Here is a tiny trained network, its code and every weight. The questions are about switching its units off for an input and a target symbol, where a switched-off unit gives its printed mean instead of its output.

import numpy as np


def w(rows, s, z=0):
    codes = np.array(rows[::2]) - 128.0
    scale = np.full(codes.shape[1], s)
    scale[-1] = z or s
    return codes * scale


def norm(h):
    return h / np.sqrt((h * h).mean(-1, keepdims=True) + 1e-5)


def f(y):
    return y / 2 * (1 + np.tanh(0.7978845608 * (y + 0.044715 * y**3)))


def softmax(a):
    e = np.exp(a - a.max(-1, keepdims=True))
    return e / e.sum(-1, keepdims=True)


def log_softmax(a):
    a = a - a.max(-1, keepdims=True)
    return a - np.log(np.exp(a).sum(-1, keepdims=True))


def net(x, mask):
    ids = ['ΓΘΛΣΨαβδεζημτφω'.index(c) for c in x.split()]
    T = len(ids)
    res = E[ids] + P[:T]
    u = 0
    for l in range(2):
        q, k, v = (norm(res) @ M[l].T for M in (Q, K, V))
        z = softmax(np.where(np.tri(T) > 0, q @ k.T / 4**0.5, -1e9)) @ v
        res = res + np.where(mask[u], z, O[l][:, -1]) @ O[l][:, :-1]
        u += 1
        y = f(norm(res) @ A[l][:, :-1].T + A[l][:, -1])
        res = res + np.where(mask[u : u + 16], y, B[l][:, -1]) @ B[l][:, :-1]
        u += 16
    return log_softmax(norm(res)[-1] @ U[:, :-1].T + U[:, -1])


Q, K, V, O, A, B = {}, {}, {}, {}, {}, {}
E = w([
[143,170,140,84,106,136,86,155,208,189],'Γ',
[119,79,191,128,122,121,117,133,54,135],'Θ',
[127,109,132,163,88,128,147,142,125,161],'Λ',
[188,106,122,180,114,150,153,111,144,194],'Σ',
[152,133,124,64,210,169,104,112,142,251],'Ψ',
[172,108,137,153,126,43,97,197,136,133],'α',
[155,139,144,166,115,167,155,156,152,214],'β',
[170,89,116,179,96,123,135,109,127,158],'δ',
[136,137,178,71,101,111,49,182,95,168],'ε',
[145,126,138,161,124,171,142,126,149,195],'ζ',
[139,75,126,177,86,150,143,114,129,128],'η',
[155,136,110,116,69,194,64,71,142,98],'μ',
[133,105,53,148,137,94,144,168,141,158],'τ',
[97,111,62,141,126,150,134,160,84,143],'φ',
[147,174,166,183,161,165,110,84,99,60],'ω',
],0.022)
P = w([
[213,244,87,77,77,103,255,70,19,181],'0',
[237,160,90,127,135,150,191,124,59,159],'1',
[207,120,114,150,147,153,168,132,82,144],'2',
[169,97,150,167,151,158,163,139,102,141],'3',
[152,85,165,175,156,165,152,139,115,132],'4',
[135,80,187,175,147,173,143,137,129,121],'5',
],0.009)
Q[0] = w([
[102,193,84,123,159,28,195,119,218,101],'L0H1',
[80,101,25,167,93,174,219,108,139,108],'L0H1',
[152,4,84,41,126,105,95,123,116,202],'L0H1',
[216,115,137,195,186,213,114,215,228,185],'L0H1',
],0.0041)
K[0] = w([
[176,97,131,152,80,89,143,166,176,184],'L0H1',
[105,95,62,152,98,165,187,110,148,118],'L0H1',
[194,174,136,151,181,79,253,126,155,113],'L0H1',
[111,163,121,77,214,117,139,101,200,104],'L0H1',
],0.0056)
V[0] = w([
[111,134,178,20,147,157,65,64,69,67],'L0H1',
[73,64,78,173,127,164,255,114,103,109],'L0H1',
[154,191,174,148,238,103,173,133,79,54],'L0H1',
[85,240,102,195,197,135,115,113,152,47],'L0H1',
],0.0063)
O[0] = w([
[149,122,144,168,230,204,24,155,136,189,55],'L0H1',
[201,51,116,68,150,191,153,148,149,118,134],'L0H1',
[46,159,135,194,114,220,188,209,199,77,115],'L0H1',
[169,188,192,125,232,91,125,132,163,2,3],'L0H1',
],0.0079,0.0064)
A[0] = w([
[42,180,76,104,112,17,35,104,97,106,111],'L0N1',
[148,137,76,32,121,126,45,87,201,108,109],'L0N2',
[183,159,200,147,169,128,46,92,215,62,129],'L0N3',
[188,118,131,152,33,84,114,174,102,104,129],'L0N4',
[175,127,219,110,169,58,159,75,12,122,73],'L0N5',
[124,112,82,59,180,154,182,184,159,19,119],'L0N6',
[147,126,143,33,132,69,90,201,105,195,123],'L0N7',
[85,177,130,81,195,134,188,109,248,34,52],'L0N8',
[90,75,141,138,146,162,129,152,119,208,88],'L0N9',
[118,147,102,116,144,119,143,146,79,239,125],'L0N10',
[142,116,123,2,160,150,117,143,76,199,121],'L0N11',
[80,64,95,29,120,106,71,60,57,172,133],'L0N12',
[78,197,105,173,73,174,196,28,61,125,120],'L0N13',
[124,242,132,148,193,123,136,140,63,98,103],'L0N14',
[127,81,143,178,106,99,166,177,126,33,109],'L0N15',
[134,222,163,55,165,112,240,97,163,31,1],'L0N16',
],0.0092,0.0061)
B[0] = w([
[132,34,212,172,110,179,148,156,134,175,143],'L0N1',
[147,206,83,166,117,52,150,164,114,100,147],'L0N2',
[77,65,155,179,128,33,129,118,183,113,142],'L0N3',
[127,192,113,146,148,202,135,113,143,144,254],'L0N4',
[139,214,38,50,57,178,105,124,148,88,145],'L0N5',
[95,74,230,170,98,121,153,96,164,194,131],'L0N6',
[105,106,21,69,94,171,173,102,100,70,190],'L0N7',
[30,22,151,70,117,138,112,50,165,118,130],'L0N8',
[147,120,68,159,115,69,129,109,159,121,189],'L0N9',
[145,100,112,109,85,149,118,82,207,107,239],'L0N10',
[27,188,160,189,133,142,130,141,117,135,198],'L0N11',
[131,127,159,141,79,134,222,177,125,156,222],'L0N12',
[148,138,67,1,112,216,121,156,87,123,205],'L0N13',
[93,75,119,107,80,142,133,138,185,69,126],'L0N14',
[142,166,164,157,150,145,95,94,131,102,164],'L0N15',
[2,27,40,99,96,72,58,5,128,42,127],'L0N16',
],0.0092,0.0093)
Q[1] = w([
[13,122,56,164,118,230,99,144,196,79],'L1H1',
[128,101,79,36,146,100,16,37,254,152],'L1H1',
[138,222,190,197,106,104,4,106,188,113],'L1H1',
[170,141,90,26,176,33,121,127,33,163],'L1H1',
],0.0075)
K[1] = w([
[2,168,65,134,156,184,62,114,63,119],'L1H1',
[146,173,121,67,143,143,178,34,203,151],'L1H1',
[125,143,123,211,43,134,46,80,191,125],'L1H1',
[195,198,99,104,118,99,237,124,171,228],'L1H1',
],0.0082)
V[1] = w([
[62,129,203,120,154,162,129,159,13,174],'L1H1',
[120,120,99,56,151,106,166,43,240,130],'L1H1',
[161,184,101,120,140,82,179,91,190,237],'L1H1',
[220,88,254,218,197,148,120,71,143,130],'L1H1',
],0.0066)
O[1] = w([
[187,124,131,70,232,199,197,135,119,80,112],'L1H1',
[152,117,136,151,122,97,136,66,30,213,121],'L1H1',
[155,80,197,65,104,109,122,44,191,90,161],'L1H1',
[61,113,73,178,81,182,255,96,155,116,3],'L1H1',
],0.0092,0.012)
A[1] = w([
[203,129,61,57,83,120,87,149,141,149,50],'L1N1',
[40,115,104,180,242,75,189,156,115,115,122],'L1N2',
[31,146,54,34,69,104,186,123,105,80,20],'L1N3',
[211,121,75,17,150,136,117,64,144,132,120],'L1N4',
[75,186,133,129,129,156,202,169,105,165,135],'L1N5',
[114,155,176,158,120,127,44,132,159,8,59],'L1N6',
[162,170,137,117,169,91,229,178,140,127,61],'L1N7',
[94,67,212,31,115,128,184,114,96,193,167],'L1N8',
[94,107,207,158,186,101,111,179,156,95,53],'L1N9',
[129,107,48,34,110,148,104,129,169,98,93],'L1N10',
[140,175,125,168,145,136,111,172,106,155,36],'L1N11',
[92,108,74,151,115,127,180,164,216,144,161],'L1N12',
[96,83,215,197,135,89,139,142,164,128,153],'L1N13',
[152,179,185,134,79,62,131,153,176,159,2],'L1N14',
[108,134,117,111,114,85,98,77,174,160,136],'L1N15',
[109,151,206,162,213,47,193,113,111,79,129],'L1N16',
],0.013,0.0032)
B[1] = w([
[134,130,146,85,147,138,177,105,126,140,252],'L1N1',
[186,74,102,127,79,173,136,101,149,143,133],'L1N2',
[121,249,97,81,167,109,87,153,120,140,147],'L1N3',
[131,173,127,94,94,127,86,151,142,160,221],'L1N4',
[123,137,137,73,158,100,142,106,141,107,138],'L1N5',
[138,74,149,148,136,112,166,123,122,173,144],'L1N6',
[136,126,144,130,153,115,125,136,135,62,126],'L1N7',
[154,72,141,190,121,119,120,117,144,115,177],'L1N8',
[162,124,149,58,152,160,143,149,127,150,128],'L1N9',
[159,151,142,116,121,132,122,110,131,145,184],'L1N10',
[100,89,133,110,127,120,110,124,131,129,133],'L1N11',
[126,162,122,120,120,113,84,146,119,100,138],'L1N12',
[157,194,162,93,117,121,118,148,153,129,132],'L1N13',
[112,80,105,158,140,136,109,116,99,114,151],'L1N14',
[148,126,148,102,147,156,165,151,102,112,147],'L1N15',
[171,103,155,98,141,132,101,56,98,150,128],'L1N16',
],0.017,0.024)
U = w([
[67,126,74,110,137,59,90,142,46,144,255],'Γ',
[149,121,72,111,106,203,163,138,140,22,140],'Θ',
[52,154,179,125,141,122,200,132,127,137,165],'Λ',
[166,153,99,155,174,109,210,163,116,139,89],'Σ',
[80,120,3,149,148,170,91,91,143,184,135],'Ψ',
[172,161,158,167,180,98,78,36,76,81,161],'α',
[86,160,235,116,128,48,181,182,187,94,199],'β',
[126,160,130,175,151,154,152,99,91,136,123],'δ',
[119,58,124,88,181,152,50,216,98,131,135],'ε',
[190,199,158,46,86,130,107,120,164,161,127],'ζ',
[94,196,186,186,125,192,199,121,113,146,76],'η',
[139,100,115,227,35,90,70,129,164,154,163],'μ',
[134,126,80,107,92,18,205,106,129,99,50],'τ',
[163,5,180,134,95,150,201,64,150,165,32],'φ',
[57,90,129,74,99,91,91,11,142,76,105],'ω',
],0.011,0.0041)

Each question gives the input, a string of symbols that net reads in full, and the target symbol t.
The units are the heads (4 rows each of Q, K, V and O) and the neurons (one row each of A and B). Each row of codes is followed by its name. A weight is (code - 128) times the scale printed after its matrix; where a second scale follows, it is the last column's (O, A, B and U).
mask holds one flag per unit, layer by layer, with each layer's heads first. A switched-off unit (its flag False) gives its mean, the last column of its rows in O or B, instead of its output. The means were averaged over made-up inputs and are rounded, as every weight is.
A unit's drop is (log p(t) with every unit on - log p(t) with that unit switched off) / (log p(t) with every unit on - log p(t) with every unit switched off).
The circuit of an input: a set's keep is (log p(t) with only the set's units on - log p(t) with every unit switched off) / (log p(t) with every unit on - log p(t) with every unit switched off). Starting from the 12 units with the biggest drops (on a tie, the unit counted first), units are removed one at a time, each time the one whose removal leaves the highest keep (on an exact tie, the one counted first), for as long as the keep stays at least 0.8.
units of the circuit, in order: the units of the circuit, biggest drop first
unit that matters most: the unit with the biggest drop
k most important neurons: the k neurons with the biggest drops, biggest first
top k neurons in layer l: the k neurons of layer l with the biggest drops, biggest first
input α Θ Σ ω μ ζ, target μ: units of the circuit, in order : L0H1, L1H1, L1N1, L0N3
input Λ ζ η Ψ η Ψ, target φ: units of the circuit, in order : L1H1, L1N8
input μ δ Γ μ β μ, target μ: top 4 neurons in layer 0 : L0N3, L0N7, L0N5, L0N12
input μ Θ μ, target φ: 3 most important neurons : L0N2, L0N7, L0N3
input Γ Θ ζ ω α, target Θ: top 2 neurons in layer 1 : L1N2, L1N4
input τ α β Θ ω, target Θ: units of the circuit, in order : L1H1, L1N4, L1N1
input ζ ε μ ω η, target μ: top 2 neurons in layer 0 : L0N14, L0N5
input φ Γ ζ ε ε, target φ: units of the circuit, in order : L0H1, L0N1, L1N4, L1N8
input ω Λ τ δ Λ, target Λ: unit that matters most : L0H1
input α ω Θ, target Θ: 3 most important neurons : L0N10, L0N4, L1N2
input Θ α α ε μ α, target μ: units of the circuit, in order : L0H1, L0N13, L1N1
input Γ Σ Θ ω τ φ, target Θ: 3 most important neurons : L0N10, L1N2, L1N4
input Γ Θ τ α ω ζ, target Θ: 4 most important neurons : L0N10, L1N2, L0N9, L1N4
input α Σ τ Θ α, target φ: 3 most important neurons : L0N13, L0N15, L0N11
input ω φ φ τ ε η, target ε: 3 most important neurons : L0N7, L0N10, L1N1
input Θ Θ τ μ μ Θ, target μ: 3 most important neurons : L0N9, L1N1, L0N13
input Γ α η ζ Θ ω, target Θ: 3 most important neurons : L0N10, L1N2, L1N4
input τ ω β, target β: top 3 neurons in layer 1 : L1N5, L1N4, L1N7
input ζ α α ω μ ω, target φ: units of the circuit, in order : L1N6
input μ Γ α α μ μ, target μ: units of the circuit, in order : L0H1, L1N1, L0N3, L1H1
input Θ Θ τ Θ, target μ: 3 most important neurons : L1N1, L0N9, L0N13
input η Λ φ φ, target φ: top 3 neurons in layer 0 : L0N6, L0N5, L0N7
input α α τ α, target μ: top 4 neurons in layer 0 : L0N13, L0N11, L0N15, L0N12
input η α η, target φ: units of the circuit, in order : L0H1, L0N7, L1N3
input α ζ μ η δ ω, target μ: 2 most important neurons : L0N3, L1N1
input ε α μ ε, target φ: top 4 neurons in layer 0 : L0N1, L0N13, L0N7, L0N2
input φ Λ ω, target ω: top neuron in layer 0 : L0N16
input τ ω α ζ Γ, target Γ: most important neuron : L0N13
input η α ω μ φ, target μ: top 2 neurons in layer 1 : L1N1, L1N2
